Below are the code and all the weights of a small trained network. Each question names an input and a class and asks about switching units off, where a switched-off unit gives its printed mean instead of its output.

import numpy as np


def w(rows, s, z=0):
    codes = np.array(rows[::2]) - 128.0
    scale = np.full(codes.shape[1], s)
    scale[-1] = z or s
    return codes * scale


def f(y):
    return y / 2 * (1 + np.tanh(0.7978845608 * (y + 0.044715 * y**3)))


def log_softmax(a):
    a = a - a.max(-1, keepdims=True)
    return a - np.log(np.exp(a).sum(-1, keepdims=True))


def net(x, mask):
    res = np.array(x, float).reshape(1, 4) / 4 @ E
    y = f(res @ A[0][:, :-1].T + A[0][:, -1])
    res = res + np.where(mask, y, B[0][:, -1]) @ B[0][:, :-1]
    return log_softmax(res[-1] @ U[:, :-1].T + U[:, -1])


A, B = {}, {}
E = w([
[47,68,211,209,253,252,236],'x0',
[77,196,219,4,188,202,50],'x1',
[168,125,56,133,62,87,134],'x2',
[107,164,199,62,161,148,32],'x3',
],0.0051)
A[0] = w([
[19,33,208,69,186,227,145,252],'n1',
[200,211,45,158,15,22,84,254],'n2',
[20,71,124,193,246,239,197,239],'n3',
[198,187,42,163,14,25,62,254],'n4',
[46,34,148,220,222,189,234,234],'n5',
[70,158,253,44,193,210,42,234],'n6',
[101,176,202,40,107,173,24,240],'n7',
],0.0054,0.0036)
B[0] = w([
[138,233,194,211,222,166,160,240],'n1',
[72,12,40,56,66,41,61,234],'n2',
[209,204,208,254,113,174,219,253],'n3',
[132,13,37,30,46,41,49,235],'n4',
[218,116,102,224,3,195,214,251],'n5',
[108,212,246,56,209,121,66,249],'n6',
[55,197,155,7,187,45,54,216],'n7',
],0.0056,0.0081)
U = w([
[57,232,218,45,230,155,49,2],'0',
[205,179,164,222,126,208,239,69],'1',
[92,1,25,38,55,39,52,236],'2',
],0.0054,0.00066)

Each question gives the input, the list of numbers given to net, and the class t.
The units are the neurons (one row each of A and B). Each row of codes is followed by its name. A weight is (code - 128) times the scale printed after its matrix; where a second scale follows, it is the last column's (A, B and U).
mask holds one flag per neuron, in row order. A switched-off neuron (its flag False) gives its mean, the last column of its row in B, instead of its output. The means were averaged over made-up inputs and are rounded, as every weight is.
A unit's drop is (log p(t) with every unit on - log p(t) with that unit switched off) / (log p(t) with every unit on - log p(t) with every unit switched off).
The circuit of an input: a set's keep is (log p(t) with only the set's units on - log p(t) with every unit switched off) / (log p(t) with every unit on - log p(t) with every unit switched off). Starting from all 7 units, units are removed one at a time, each time the one whose removal leaves the highest keep (on an exact tie, the one counted first), for as long as the keep stays at least 0.8.
circuit, biggest first: the units of the circuit, biggest drop first
unit that matters most: the unit with the biggest drop
top k neurons: the k neurons with the biggest drops, biggest first
drop when u is switched off: that unit's drop, to one decimal
input [-4,1,-1,4], class 2: unit that matters most : n1
input [-8,4,-6,2], class 2: top 2 neurons : n1, n4
input [-2,-2,-5,0], class 2: circuit, biggest first : n3, n1
input [3,-4,-6,8], class 1: circuit, biggest first : n3, n5
input [-5,1,-3,4], class 2: top 4 neurons : n1, n3, n4, n2
input [-1,0,0,-1], class 2: circuit, biggest first : n3, n1
input [3,-5,5,-8], class 2: top 4 neurons : n1, n2, n4, n6
input [-5,5,-5,-7], class 2: circuit, biggest first : n1, n3
input [-8,6,-3,-2], class 2: drop when n1 is switched off : 0.1
input [5,0,-1,3], class 1: drop when n3 is switched off : 0.1
input [-5,3,1,4], class 2: drop when n4 is switched off : 0.2
input [6,0,3,8], class 1: drop when n5 is switched off : 0.6
